Here is a tiny trained network, its code and every weight. The questions are about switching its units off for an input and a class, where a switched-off unit gives its printed mean instead of its output.

import numpy as np


def w(rows, s, z=0):
    codes = np.array(rows[::2]) - 128.0
    scale = np.full(codes.shape[1], s)
    scale[-1] = z or s
    return codes * scale


def f(y):
    return y / 2 * (1 + np.tanh(0.7978845608 * (y + 0.044715 * y**3)))


def log_softmax(a):
    a = a - a.max(-1, keepdims=True)
    return a - np.log(np.exp(a).sum(-1, keepdims=True))


def net(x, mask):
    res = np.array(x, float).reshape(1, 4) / 4 @ E
    y = f(res @ A[0][:, :-1].T + A[0][:, -1])
    res = res + np.where(mask, y, B[0][:, -1]) @ B[0][:, :-1]
    return log_softmax(res[-1] @ U[:, :-1].T + U[:, -1])


A, B = {}, {}
E = w([
[101,171,117,36,36,152,70,137,190],'x0',
[176,187,87,113,68,67,146,235,60],'x1',
[185,64,71,83,76,134,254,142,182],'x2',
[87,160,77,156,231,251,165,162,154],'x3',
],0.0098)
A[0] = w([
[103,135,57,164,160,166,126,172,123,99],'N1',
[136,161,82,103,80,140,107,203,59,97],'N2',
[88,186,170,130,155,133,55,106,156,129],'N3',
[141,148,98,132,183,63,156,208,83,144],'N4',
[96,180,173,151,126,135,76,125,112,28],'N5',
[110,168,156,127,164,104,78,127,138,30],'N6',
[197,69,147,137,101,70,75,119,102,86],'N7',
[86,74,82,79,49,159,186,109,155,99],'N8',
[129,150,96,152,151,186,122,145,118,251],'N9',
[101,53,199,188,195,200,92,64,187,181],'N10',
[142,175,153,196,149,108,84,94,88,62],'N11',
[154,52,105,147,161,97,213,111,132,199],'N12',
[125,70,171,182,76,74,161,107,104,190],'N13',
[152,99,145,62,58,84,65,101,162,124],'N14',
[134,78,121,90,163,139,76,43,186,23],'N15',
[103,158,162,180,115,147,91,131,78,50],'N16',
[119,173,76,139,136,200,134,143,168,45],'N17',
[49,199,78,13,63,123,91,138,255,15],'N18',
[129,52,177,154,154,142,155,69,145,123],'N19',
[133,86,167,187,106,89,117,101,75,235],'N20',
],0.0092,0.002)
B[0] = w([
[151,34,70,51,147,221,184,85,148,168],'N1',
[132,28,145,69,22,103,73,141,195,196],'N2',
[170,176,86,177,72,109,131,144,89,200],'N3',
[74,60,199,88,58,118,59,221,98,190],'N4',
[240,163,135,101,128,156,193,172,185,179],'N5',
[166,140,135,154,95,142,156,164,171,165],'N6',
[144,111,74,94,105,197,200,112,139,201],'N7',
[219,170,149,202,70,86,192,202,153,194],'N8',
[84,112,85,80,127,197,156,74,154,169],'N9',
[115,79,108,136,68,132,85,144,120,241],'N10',
[204,181,84,174,85,117,144,133,85,185],'N11',
[166,164,41,249,147,126,119,172,127,194],'N12',
[144,90,54,52,165,155,164,115,95,199],'N13',
[134,126,98,71,212,192,115,80,143,224],'N14',
[130,71,183,111,64,125,67,155,207,193],'N15',
[193,220,97,131,118,161,164,130,179,171],'N16',
[148,142,158,41,186,187,139,115,229,172],'N17',
[71,176,30,174,196,122,104,206,1,246],'N18',
[104,90,131,138,76,132,83,212,129,190],'N19',
[82,110,79,71,151,216,137,102,63,197],'N20',
],0.0069,0.013)
U = w([
[78,134,68,157,159,129,112,160,63,198],'0',
[209,165,114,162,110,119,155,147,157,72],'1',
[103,62,165,86,79,117,70,160,152,97],'2',
[128,103,83,37,167,166,153,50,142,67],'3',
[85,115,122,125,142,108,119,111,111,235],'4',
[91,153,249,140,151,52,191,27,170,13],'5',
[47,147,204,161,200,22,118,93,125,2],'6',
],0.013,0.0084)

Each question gives the input, the list of numbers given to net, and the class t.
The units are the neurons (one row each of A and B). Each row of codes is followed by its name. A weight is (code - 128) times the scale printed after its matrix; where a second scale follows, it is the last column's (A, B and U).
mask holds one flag per neuron, in row order. A switched-off neuron (its flag False) gives its mean, the last column of its row in B, instead of its output. The means were averaged over made-up inputs and are rounded, as every weight is.
A unit's drop is (log p(t) with every unit on - log p(t) with that unit switched off) / (log p(t) with every unit on - log p(t) with every unit switched off).
The circuit of an input: a set's keep is (log p(t) with only the set's units on - log p(t) with every unit switched off) / (log p(t) with every unit on - log p(t) with every unit switched off). Starting from the 12 units with the biggest drops (on a tie, the unit counted first), units are removed one at a time, each time the one whose removal leaves the highest keep (on an exact tie, the one counted first), for as long as the keep stays at least 0.8.
circuit, biggest first: the units of the circuit, biggest drop first
unit that matters most: the unit with the biggest drop
top k neurons: the k neurons with the biggest drops, biggest first
drop of u: that unit's drop, to one decimal
input [7,-5,-3,-4], class 0: circuit, biggest first : (N18)
input [5,-8,-4,5], class 2: top 2 neurons : (N15 N10)
input [4,-5,-8,8], class 1: top 2 neurons : (N3 N5)
input [-6,3,-7,-3], class 1: top 2 neurons : (N18 N16)
input [3,2,-8,8], class 1: circuit, biggest first : (N5 N16)
input [-8,-6,7,-6], class 0: top 2 neurons : (N12 N20)
input [-4,0,5,-6], class 3: top 3 neurons : (N18 N13 N7)
input [-6,-6,-6,-8], class 3: circuit, biggest first : (N20 N18)
input [-2,-5,-1,1], class 2: circuit, biggest first : (N18 N10)
input [-5,7,4,6], class 2: top 2 neurons : (N4 N18)
input [6,8,6,0], class 2: top 3 neurons : (N2 N12 N4)
input [-4,0,1,-5], class 3: circuit, biggest first : (N18 N13)
input [3,-7,8,-7], class 1: top 2 neurons : (N8 N12)
input [2,4,-4,5], class 3: top neuron : (N1)
input [-3,-8,0,8], class 2: top 4 neurons : (N10 N19 N15 N14)
input [-8,8,8,-5], class 0: top 2 neurons : (N12 N4)
input [-3,1,-1,1], class 4: top 2 neurons : (N18 N3)
input [-6,-8,4,-6], class 2: top 2 neurons : (N19 N18)
input [-8,-2,5,-7], class 0: top 2 neurons : (N12 N19)
input [5,7,-5,-2], class 2: unit that matters most : N2
input [-3,2,1,3], class 4: drop of N18 : 0.8
input [3,-1,8,8], class 1: drop of N13 : 0.4
input [8,2,1,-6], class 0: drop of N18 : 1.3
input [6,3,2,-2], class 0: drop of N18 : 1.3
